The symbols move the points like this.
s510 * s889
s510 % s878
s510 ! s934
s526 * s756
s526 % s341
s526 ! s819
s843 * s844
s843 % s190
s843 ! s66
s598 * s531
s598 % s551
s598 ! s468
s915 * s438
s915 % s714
s915 ! s889
s850 * s526
s850 % s318
s850 ! s756
s697 * s218
s697 % s598
s697 ! s190
s913 * s378
s913 % s913
s913 ! s321
s12 * s714
s12 % s404
s12 ! s878
s834 * s906
s834 % s321
s834 ! s917
s211 * s66
s211 % s378
s211 ! s178
s281 * s42
s281 % s241
s281 ! s915
s66 * s178
s66 % s844
s66 ! s276
s121 * s318
s121 % s276
s121 ! s378
s156 * s819
s156 % s667
s156 ! s918
s714 * s917
s714 % s915
s714 ! s801
s195 * s156
s195 % s913
s195 ! s474
s729 * s190
s729 % s56
s729 ! s551
s301 * s321
s301 % s72
s301 ! s147
s178 * s276
s178 % s381
s178 ! s312
s801 * s915
s801 % s12
s801 ! s510
s756 * s819
s756 % s745
s756 ! s897
s952 * s883
s952 % s834
s952 ! s227
s341 * s843
s341 % s729
s341 ! s844
s404 * s590
s404 % s888
s404 ! s241
s590 * s518
s590 % s281
s590 ! s12
s378 * s745
s378 % s276
s378 ! s850
s667 * s72
s667 % s819
s667 ! s195
s819 * s906
s819 % s850
s819 ! s913
s918 * s301
s918 % s195
s918 ! s321
s623 * s729
s623 % s447
s623 ! s934
s241 * s26
s241 % s952
s241 ! s918
s468 * s510
s468 % s438
s468 ! s623
s934 * s598
s934 % s915
s934 ! s531
s26 * s888
s26 % s883
s26 ! s281
s530 * s834
s530 % s301
s530 ! s906
s531 * s532
s531 % s889
s531 ! s697
s321 * s147
s321 % s474
s321 ! s121
s447 * s468
s447 % s218
s447 ! s310
s318 * s378
s318 % s312
s318 ! s745
s438 * s532
s438 % s463
s438 ! s438
s72 * s195
s72 % s897
s72 ! s156
s878 * s801
s878 % s518
s878 ! s915
s917 * s952
s917 % s195
s917 ! s474
s312 * s56
s312 % s66
s312 ! s121
s56 * s121
s56 % s178
s56 ! s318
s906 * s917
s906 % s147
s906 ! s952
s381 * s211
s381 % s341
s381 ! s66
s551 * s341
s551 % s623
s551 ! s843
s190 * s745
s190 % s318
s190 ! s341
s889 * s510
s889 % s801
s889 ! s598
s310 * s623
s310 % s532
s310 ! s729
s897 * s913
s897 % s526
s897 ! s667
s532 * s190
s532 % s697
s532 ! s468
s218 * s438
s218 % s211
s218 ! s532
s844 * s381
s844 % s551
s844 ! s218
s518 * s697
s518 % s42
s518 ! s714
s42 * s404
s42 % s26
s42 ! s590
s745 * s850
s745 % s121
s745 ! s526
s227 * s281
s227 % s917
s227 ! s26
s883 * s227
s883 % s906
s883 ! s241
s474 * s918
s474 % s913
s474 ! s906
s276 * s121
s276 % s667
s276 ! s56
s888 * s281
s888 % s906
s888 ! s889
s463 * s697
s463 % s934
s463 ! s218
s147 * s530
s147 % s918
s147 ! s530

In the rows, zero is written as 5.00.

Row, then point:
[ 4.61,  9.50,  4.94,  4.95,  5.66,  3.21,  8.65,  6.74,  4.40,  4.97,  5.30,  4.99,  5.16,  4.19,  7.22,  4.96,  5.19,  5.05,  7.70,  5.53,  4.72,  5.06,  5.67,  5.80,  4.71,  5.14,  4.93,  5.51,  5.93,  3.38,  5.01,  4.87] | s42
[ 4.54,  8.92,  4.89,  4.85,  6.93,  3.32,  8.30,  6.29,  4.67,  4.98,  6.12,  4.89,  5.01,  4.51,  7.09,  4.99,  6.01,  5.07,  7.40,  7.24,  4.98,  5.01,  5.63,  5.67,  4.21,  4.98,  4.94,  6.55,  5.74,  3.59,  4.91,  5.12] | s883
[ 5.82,  8.63,  5.08,  4.92,  3.00,  7.61,  7.84,  2.66,  4.52,  4.95,  3.94,  4.96,  4.75,  5.91,  6.86,  5.04,  4.09,  5.07,  7.13,  2.81,  5.36,  4.97,  4.12,  3.87,  5.80,  4.76,  5.07,  3.64,  3.78,  3.81,  4.83,  5.15] | s463
[ 5.02,  0.49,  5.01,  5.04,  4.48,  3.70,  1.21,  6.65,  5.50,  5.01,  4.60,  5.10,  5.20,  4.38,  2.45,  4.99,  4.79,  4.88,  2.17,  4.26,  4.70,  4.99,  5.51,  5.86,  5.32,  5.24,  5.06,  4.53,  5.92,  6.54,  5.05,  4.88] | s56
[ 5.61,  8.52,  5.06,  5.02,  3.12,  7.51,  7.99,  2.74,  4.66,  5.22,  4.09,  5.14,  4.89,  5.95,  6.92,  5.08,  3.85,  4.99,  7.22,  3.16,  5.13,  5.05,  4.15,  3.92,  5.78,  4.90,  5.03,  3.86,  3.94,  3.76,  5.17,  5.26] | s438
[ 6.36,  7.57,  5.11,  5.21,  2.56,  7.80,  7.12,  2.26,  4.66,  5.47,  3.73,  4.90,  4.43,  6.18,  6.38,  4.94,  3.66,  5.03,  6.67,  2.45,  5.78,  4.78,  4.16,  3.80,  6.17,  4.55,  4.89,  3.41,  3.63,  4.23,  4.99,  5.24] | s532
[ 4.07,  6.00,  5.05,  5.15,  8.83,  5.11,  6.02,  3.70,  4.78,  5.10,  7.16,  5.23,  4.67,  5.52,  5.67,  5.18,  7.13,  4.87,  5.66,  9.33,  5.13,  4.86,  4.35,  4.41,  3.19,  4.87,  5.17,  7.54,  4.43,  4.71,  5.41,  5.04] | s906

From each start, follow one symbol. Which point do you reach?
Answers are names.
new walk
[ 5.25,  0.41,  5.00,  4.99,  4.62,  3.83,  1.19,  6.37,  5.66,  5.07,  4.79,  4.94,  4.83,  4.52,  2.44,  5.13,  4.88,  5.05,  2.13,  4.64,  5.06,  5.10,  5.50,  5.59,  5.10,  4.95,  4.99,  4.83,  5.57,  6.55,  4.86,  4.85]
! s56
new walk
[ 4.89,  9.50,  5.20,  5.06,  5.75,  3.33,  8.74,  6.60,  4.35,  5.06,  5.23,  5.14,  4.91,  4.28,  7.39,  5.30,  5.44,  4.91,  7.77,  5.76,  5.13,  4.98,  5.48,  5.79,  4.64,  4.81,  5.14,  5.55,  5.86,  3.59,  5.21,  5.19]
* s42
new walk
[ 4.18,  2.31,  4.96,  4.69,  7.95,  6.40,  2.84,  2.72,  5.29,  5.10,  6.56,  4.96,  5.17,  5.97,  3.47,  5.06,  6.54,  5.06,  3.28,  8.20,  5.14,  5.03,  4.23,  4.06,  3.56,  5.02,  4.92,  7.18,  3.85,  5.85,  4.84,  4.91]
! s906
new walk
[ 5.76,  6.03,  4.92,  5.10,  2.12,  8.36,  5.81,  1.96,  4.89,  4.92,  3.51,  5.04,  5.30,  6.31,  5.57,  4.94,  3.57,  4.84,  5.73,  1.82,  4.81,  5.16,  3.90,  3.67,  6.48,  5.07,  5.01,  2.93,  3.35,  4.74,  5.07,  5.02]
% s532
new walk
[ 4.81,  9.49,  4.83,  4.85,  5.91,  3.73,  8.67,  6.31,  4.65,  5.07,  5.30,  4.85,  5.10,  4.29,  7.47,  4.77,  5.43,  5.06,  7.88,  5.94,  5.01,  5.08,  5.58,  5.58,  4.77,  4.98,  4.94,  5.51,  5.70,  3.42,  5.02,  4.96]
% s906
new walk
[ 5.21,  9.77,  4.91,  5.24,  4.60,  4.97,  9.08,  5.18,  4.59,  5.09,  4.85,  5.08,  4.86,  4.89,  7.65,  4.83,  4.89,  4.92,  7.88,  4.57,  5.15,  4.83,  4.93,  5.04,  5.12,  4.80,  5.15,  4.60,  5.09,  3.37,  5.03,  4.78]
* s438
new walk
[ 5.59,  8.63,  5.08,  5.12,  3.35,  7.24,  8.03,  2.85,  4.55,  5.10,  4.20,  5.13,  4.95,  5.85,  7.00,  5.09,  3.98,  5.00,  7.29,  3.10,  5.12,  4.79,  4.18,  4.07,  5.73,  4.96,  4.99,  3.77,  4.01,  3.68,  5.03,  5.00]
* s532
new walk
[ 5.69,  8.70,  5.13,  5.04,  3.18,  7.37,  8.13,  2.94,  4.61,  5.07,  3.99,  4.96,  4.82,  6.00,  6.93,  5.16,  4.06,  4.94,  7.31,  3.11,  5.21,  4.83,  4.24,  3.96,  5.81,  4.92,  5.03,  3.74,  3.84,  3.77,  5.15,  5.03]
! s438
new walk
[ 4.14,  2.24,  4.89,  4.87,  8.09,  6.34,  2.93,  2.79,  5.28,  5.04,  6.58,  4.84,  5.08,  5.95,  3.55,  4.97,  6.52,  5.05,  3.25,  8.18,  4.84,  4.93,  4.16,  3.98,  3.77,  4.99,  4.96,  7.20,  3.96,  5.98,  4.63,  4.92]
! s906
new walk
[ 5.63,  8.63,  4.93,  5.03,  3.26,  7.43,  8.24,  2.84,  4.57,  5.13,  4.07,  5.00,  4.83,  5.95,  6.89,  5.11,  4.08,  5.03,  7.34,  3.13,  5.22,  4.86,  4.25,  3.95,  5.88,  4.71,  5.00,  3.71,  3.93,  3.81,  5.02,  4.97]
% s463
new walk
[ 5.69,  8.40,  4.94,  5.13,  3.23,  7.48,  8.06,  2.62,  4.64,  4.91,  3.94,  5.05,  4.97,  5.83,  6.89,  5.00,  4.02,  4.90,  7.18,  2.97,  4.95,  5.08,  4.35,  3.76,  5.79,  5.03,  5.05,  3.59,  3.75,  3.76,  5.10,  5.13]
% s438
new walk
[ 4.26,  3.75,  5.28,  4.91,  8.23,  6.73,  3.94,  2.20,  5.10,  5.13,  6.68,  4.99,  4.75,  6.26,  4.27,  5.14,  6.93,  5.15,  4.33,  8.37,  5.42,  4.99,  3.74,  3.63,  3.34,  4.74,  4.93,  7.47,  3.59,  5.53,  4.80,  5.30]
! s906
new walk
[ 5.23,  0.53,  5.15,  4.96,  4.49,  3.45,  1.34,  6.79,  5.54,  4.89,  4.71,  5.09,  5.08,  4.33,  2.57,  5.13,  4.77,  5.02,  2.18,  4.49,  4.97,  4.94,  5.57,  5.81,  5.20,  4.97,  5.11,  4.57,  5.88,  6.61,  4.92,  5.04]
* s56
new walk
[ 4.66,  9.63,  4.76,  4.80,  5.89,  3.63,  8.72,  6.19,  4.50,  5.04,  5.48,  4.90,  5.03,  4.52,  7.39,  4.93,  5.45,  5.10,  7.76,  5.83,  4.97,  5.05,  5.50,  5.65,  4.90,  5.07,  4.89,  5.51,  5.67,  3.50,  4.98,  5.08]
% s906
new walk
[ 4.50,  8.96,  4.91,  4.92,  6.91,  3.41,  8.14,  6.36,  4.45,  5.01,  5.99,  4.87,  5.03,  4.43,  7.15,  4.92,  6.11,  5.10,  7.37,  7.00,  4.87,  5.12,  5.64,  5.59,  4.03,  4.98,  4.99,  6.47,  5.73,  3.83,  5.00,  5.02]
% s906
new walk
[ 6.00,  6.23,  4.77,  5.17,  1.75,  7.78,  6.05,  2.66,  4.97,  5.13,  3.30,  5.15,  4.82,  6.04,  5.89,  4.86,  3.34,  4.71,  5.68,  1.67,  5.10,  4.73,  4.47,  4.02,  6.55,  5.01,  5.17,  2.71,  3.75,  4.47,  5.31,  5.00]
* s438
new walk
[ 5.16,  0.32,  4.99,  4.79,  4.70,  3.90,  1.16,  6.37,  5.48,  5.08,  4.79,  4.85,  4.88,  4.44,  2.42,  4.96,  4.86,  5.14,  2.15,  4.59,  5.07,  5.18,  5.64,  5.52,  5.16,  4.99,  4.94,  4.80,  5.64,  6.77,  5.01,  4.91]
! s56
new walk
[ 4.61,  9.25,  4.98,  5.07,  6.09,  3.16,  8.43,  6.77,  4.47,  5.06,  5.67,  5.07,  5.03,  4.28,  7.34,  5.04,  5.59,  4.95,  7.60,  6.25,  5.13,  4.87,  5.54,  5.83,  4.48,  4.97,  4.95,  5.68,  5.89,  3.51,  5.14,  5.00]
% s883
new walk
[ 4.59,  9.38,  4.99,  5.03,  6.31,  3.23,  8.59,  6.79,  4.55,  4.92,  5.64,  5.01,  4.85,  4.25,  7.28,  5.17,  5.58,  4.89,  7.69,  6.19,  5.03,  4.84,  5.67,  5.66,  4.35,  4.97,  5.11,  5.66,  5.63,  3.55,  5.07,  5.10]
% s883
new walk
[ 4.86,  9.45,  5.07,  5.10,  5.79,  3.34,  8.61,  6.61,  4.55,  4.99,  5.28,  5.01,  4.87,  4.33,  7.40,  5.26,  5.60,  4.96,  7.81,  5.81,  5.00,  4.95,  5.50,  5.81,  4.58,  4.90,  5.09,  5.49,  5.93,  3.34,  5.05,  5.13]
* s42
new walk
[ 3.74,  5.40,  4.95,  4.86,  8.86,  5.75,  5.39,  3.24,  4.93,  4.98,  7.05,  5.04,  5.26,  5.69,  5.14,  4.99,  7.15,  5.25,  5.25,  9.15,  4.67,  5.17,  4.39,  4.30,  3.27,  5.18,  4.85,  7.87,  4.03,  4.98,  4.77,  4.93]
* s906
new walk
[ 5.11,  0.61,  5.16,  4.83,  4.19,  3.59,  1.29,  6.81,  5.43,  5.14,  4.61,  5.03,  4.96,  4.11,  2.61,  5.00,  4.68,  4.95,  2.16,  4.29,  4.98,  4.90,  5.53,  5.74,  5.31,  5.07,  4.90,  4.53,  5.87,  6.68,  4.98,  4.93]
* s56
new walk
[ 3.75,  5.33,  4.93,  5.00,  8.92,  5.73,  5.41,  3.22,  5.02,  4.88,  6.96,  4.91,  5.26,  5.58,  5.30,  4.88,  7.08,  5.15,  5.17,  9.21,  4.83,  5.11,  4.55,  4.29,  3.33,  4.97,  4.88,  7.77,  4.09,  4.85,  4.74,  4.85]
* s906
new walk
[ 4.38,  8.88,  4.92,  4.74,  6.99,  3.29,  8.19,  6.36,  4.55,  4.88,  6.12,  4.95,  5.04,  4.43,  7.23,  4.88,  6.02,  5.09,  7.48,  7.17,  5.04,  5.17,  5.58,  5.62,  4.13,  5.09,  4.80,  6.50,  5.83,  3.75,  4.97,  5.03]
% s906
new walk
[ 5.84,  6.41,  4.66,  5.41,  1.80,  7.83,  6.13,  2.66,  5.02,  4.94,  3.46,  5.14,  5.05,  5.98,  5.74,  4.65,  3.47,  4.73,  5.83,  1.59,  5.07,  4.80,  4.34,  3.95,  6.66,  4.97,  5.21,  2.59,  3.73,  4.49,  5.23,  4.89]
* s438
new walk
[ 4.36,  3.71,  5.04,  4.86,  8.20,  6.72,  3.88,  2.24,  5.18,  5.16,  6.81,  4.94,  4.64,  6.17,  4.30,  5.00,  6.75,  5.20,  4.26,  8.33,  5.41,  4.94,  3.78,  3.66,  3.53,  4.88,  4.88,  7.36,  3.70,  5.36,  4.83,  5.16]
! s906
new walk
[ 5.46,  1.64,  5.02,  5.17,  2.18,  6.15,  2.07,  4.15,  5.36,  4.76,  3.62,  5.18,  5.12,  5.32,  3.10,  4.88,  3.49,  4.75,  2.81,  2.08,  4.55,  5.02,  4.91,  4.65,  6.38,  5.11,  5.08,  2.94,  4.73,  6.27,  5.18,  4.83]
% s56
new walk
[ 6.03,  6.30,  4.66,  5.14,  1.86,  7.74,  6.14,  2.69,  5.10,  5.06,  3.31,  5.03,  4.94,  6.07,  5.91,  4.83,  3.33,  4.82,  5.92,  1.45,  5.18,  4.81,  4.38,  4.05,  6.70,  5.06,  5.26,  2.44,  3.67,  4.49,  5.22,  4.75]
! s532
new walk
[ 5.73,  9.02,  5.10,  5.00,  3.37,  6.77,  8.27,  3.20,  4.48,  5.24,  4.09,  4.93,  4.63,  5.81,  7.25,  5.05,  4.18,  5.09,  7.37,  3.39,  5.58,  5.00,  4.21,  4.15,  5.75,  4.68,  4.92,  3.96,  4.13,  3.55,  4.97,  5.24]
* s532
new walk
[ 3.76,  5.52,  4.96,  4.76,  8.92,  5.67,  5.38,  3.24,  4.92,  4.86,  7.00,  4.91,  5.26,  5.82,  5.29,  4.88,  6.91,  5.07,  5.41,  9.09,  4.86,  5.13,  4.33,  4.24,  3.34,  5.22,  4.94,  7.75,  3.93,  4.96,  4.85,  4.84]
* s906
new walk
[ 5.07,  0.39,  5.04,  4.99,  4.67,  3.90,  1.19,  6.33,  5.73,  5.02,  4.95,  5.05,  4.80,  4.42,  2.40,  5.06,  5.13,  5.04,  2.00,  4.69,  5.09,  5.11,  5.55,  5.54,  5.11,  4.97,  4.95,  5.03,  5.72,  6.47,  4.88,  4.98]
! s56
new walk
[ 3.65,  5.47,  4.98,  4.77,  8.90,  5.73,  5.31,  3.33,  4.95,  5.07,  6.91,  4.88,  5.27,  5.73,  5.18,  4.97,  6.93,  5.11,  5.14,  9.15,  4.84,  5.26,  4.27,  4.28,  3.24,  5.21,  4.97,  7.88,  4.12,  4.95,  4.73,  4.87]
* s906
new walk
[ 5.15,  0.23,  5.02,  4.95,  4.60,  3.81,  1.19,  6.46,  5.45,  4.92,  4.94,  4.98,  4.98,  4.38,  2.35,  4.99,  4.84,  5.10,  2.12,  4.76,  4.97,  5.06,  5.51,  5.67,  5.10,  4.84,  4.96,  4.71,  5.64,  6.54,  4.95,  5.04]
! s56
new walk
[ 5.53,  6.05,  5.06,  5.07,  2.10,  8.32,  5.94,  2.02,  4.88,  4.78,  3.53,  5.06,  5.27,  6.37,  5.47,  5.02,  3.39,  5.06,  5.63,  1.95,  4.74,  5.07,  3.92,  3.68,  6.28,  5.06,  5.03,  3.04,  3.31,  4.80,  4.88,  4.82]
% s532
